Below is a small trained network, with its code and all its weights. Each question gives an input and a class and asks what happens when units are switched off, that is, made to give their printed mean instead of their output.

import numpy as np


def w(rows, s, z=0):
    codes = np.array(rows[::2]) - 128.0
    scale = np.full(codes.shape[1], s)
    scale[-1] = z or s
    return codes * scale


def norm(h):
    return h / np.sqrt((h * h).mean(-1, keepdims=True) + 1e-5)


def f(y):
    return y / 2 * (1 + np.tanh(0.7978845608 * (y + 0.044715 * y**3)))


def log_softmax(a):
    a = a - a.max(-1, keepdims=True)
    return a - np.log(np.exp(a).sum(-1, keepdims=True))


def net(x, mask):
    res = np.array(x, float).reshape(1, 5) / 4 @ E
    u = 0
    for l in range(3):
        y = f(norm(res) @ A[l][:, :-1].T + A[l][:, -1])
        res = res + np.where(mask[u : u + 5], y, B[l][:, -1]) @ B[l][:, :-1]
        u += 5
    return log_softmax(norm(res)[-1] @ U[:, :-1].T + U[:, -1])


A, B = {}, {}
E = w([
[74,57,66,137,106,104,28,48,173],'x0',
[186,50,174,175,147,139,77,205,176],'x1',
[99,130,9,176,182,193,146,179,137],'x2',
[156,201,123,172,168,109,49,105,105],'x3',
[131,154,108,205,27,132,118,168,126],'x4',
],0.011)
A[0] = w([
[102,47,114,103,77,124,204,154,121,14],'0.n1',
[111,126,65,200,155,162,156,133,144,56],'0.n2',
[127,135,99,183,5,167,123,152,100,1],'0.n3',
[136,96,161,111,62,88,137,83,144,109],'0.n4',
[67,178,110,104,90,115,150,121,118,67],'0.n5',
],0.014,0.0074)
B[0] = w([
[155,217,134,116,178,242,75,92,208,197],'0.n1',
[119,126,177,20,62,117,81,156,78,236],'0.n2',
[95,129,102,159,142,2,159,156,245,254],'0.n3',
[97,120,162,88,89,124,104,148,94,251],'0.n4',
[254,86,90,147,116,139,132,105,136,204],'0.n5',
],0.016,0.0053)
A[1] = w([
[85,137,60,111,100,129,194,56,111,41],'1.n1',
[54,68,88,147,101,146,95,72,149,2],'1.n2',
[95,74,122,61,228,117,153,101,135,47],'1.n3',
[86,107,6,116,152,172,133,195,120,41],'1.n4',
[141,29,141,164,143,160,101,188,168,35],'1.n5',
],0.022,0.0059)
B[1] = w([
[223,106,95,135,105,139,130,83,119,203],'1.n1',
[89,39,162,148,207,182,155,173,132,240],'1.n2',
[98,157,89,175,72,74,136,176,206,253],'1.n3',
[105,159,249,123,93,102,112,102,95,231],'1.n4',
[192,131,66,110,105,133,155,61,110,234],'1.n5',
],0.018,0.0073)
A[2] = w([
[105,152,83,176,148,142,92,173,81,3],'2.n1',
[99,162,77,180,174,118,51,110,90,73],'2.n2',
[129,178,121,159,160,165,252,197,74,73],'2.n3',
[113,197,81,211,201,115,40,121,71,158],'2.n4',
[91,118,126,104,179,203,127,96,172,116],'2.n5',
],0.021,0.0032)
B[2] = w([
[138,154,143,131,116,136,138,83,159,142],'2.n1',
[114,147,162,151,121,201,133,147,188,169],'2.n2',
[76,3,139,184,157,147,128,145,121,255],'2.n3',
[129,200,113,70,140,183,145,88,202,225],'2.n4',
[137,201,116,123,184,144,175,162,99,243],'2.n5',
],0.015,0.0045)
U = w([
[80,165,83,206,84,33,143,158,220,159],'0',
[85,144,230,42,60,114,86,115,63,150],'1',
[246,111,55,133,118,158,144,41,101,136],'2',
[73,42,141,164,209,179,179,175,106,152],'3',
[106,215,119,90,172,216,121,98,195,181],'4',
[93,168,54,89,162,101,110,151,100,102],'5',
[72,169,12,118,202,90,89,151,19,2],'6',
],0.012,0.0067)

Each question gives the input, the list of numbers given to net, and the class t.
The units are the neurons (one row each of A and B). Each row of codes is followed by its name. A weight is (code - 128) times the scale printed after its matrix; where a second scale follows, it is the last column's (A, B and U).
mask holds one flag per neuron, layer by layer. A switched-off neuron (its flag False) gives its mean, the last column of its row in B, instead of its output. The means were averaged over made-up inputs and are rounded, as every weight is.
A unit's drop is (log p(t) with every unit on - log p(t) with that unit switched off) / (log p(t) with every unit on - log p(t) with every unit switched off).
The circuit of an input: a set's keep is (log p(t) with only the set's units on - log p(t) with every unit switched off) / (log p(t) with every unit on - log p(t) with every unit switched off). Starting from the 12 units with the biggest drops (on a tie, the unit counted first), units are removed one at a time, each time the one whose removal leaves the highest keep (on an exact tie, the one counted first), for as long as the keep stays at least 0.8.
units of the circuit, in order: the units of the circuit, biggest drop first
unit that matters most: the unit with the biggest drop
top k neurons: the k neurons with the biggest drops, biggest first
k most important neurons of layer l: the k neurons of layer l with the biggest drops, biggest first
input [7,-2,-2,4,1], class 3: units of the circuit, in order	[1.n2]
input [-5,4,0,-5,-6], class 0: top 3 neurons	[1.n3; 1.n2; 0.n5]
input [4,-6,-6,5,-7], class 0: top 2 neurons	[1.n3; 0.n2]
input [8,6,0,3,6], class 3: top 4 neurons	[1.n2; 0.n5; 1.n3; 1.n1]
input [-5,3,4,8,4], class 4: top 2 neurons	[2.n4; 1.n2]
input [5,7,8,6,6], class 1: 2 most important neurons of layer 0	[0.n2; 0.n5]
input [-4,7,3,-6,-3], class 2: 2 most important neurons of layer 1	[1.n5; 1.n2]
input [-6,-1,1,-2,5], class 3: top 3 neurons	[2.n3; 1.n3; 1.n4]
input [1,-5,2,6,4], class 4: top 3 neurons	[2.n4; 1.n5; 1.n3]
input [8,-8,-1,-5,2], class 2: top 2 neurons	[1.n1; 0.n5]
input [3,6,-6,-7,0], class 4: 2 most important neurons of layer 2	[2.n5; 2.n3]
input [5,1,5,0,-3], class 1: top 4 neurons	[1.n4; 0.n2; 0.n3; 2.n3]
input [-5,-5,-1,-4,-1], class 2: top 3 neurons	[1.n2; 0.n5; 1.n1]
input [-2,-3,6,-6,2], class 1: unit that matters most	1.n4
input [-5,-3,0,0,4], class 3: top 2 neurons	[2.n3; 1.n3]
input [5,-8,-7,-5,-4], class 2: top 2 neurons	[1.n1; 0.n2]
input [6,1,6,-2,5], class 1: top 3 neurons	[0.n2; 1.n4; 1.n3]
input [7,7,4,2,-4], class 2: top 3 neurons	[1.n5; 2.n3; 0.n4]
input [1,-4,-6,8,-8], class 0: top 2 neurons	[1.n3; 0.n1]
input [7,8,0,-6,1], class 2: unit that matters most	1.n5
input [-5,-6,8,-5,-7], class 1: 2 most important neurons of layer 0	[0.n3; 0.n2]
input [-4,7,7,3,5], class 1: 2 most important neurons of layer 0	[0.n2; 0.n5]
input [8,2,-5,-1,7], class 3: 2 most important neurons of layer 1	[1.n2; 1.n3]
input [6,8,-2,8,-2], class 2: 2 most important neurons of layer 1	[1.n5; 1.n3]
input [8,-2,-6,6,-2], class 3: 2 most important neurons of layer 0	[0.n2; 0.n1]
input [-1,-6,-7,-1,8], class 0: 3 most important neurons of layer 0	[0.n3; 0.n2; 0.n5]
input [-6,-2,-3,-5,3], class 3: units of the circuit, in order	[2.n3]
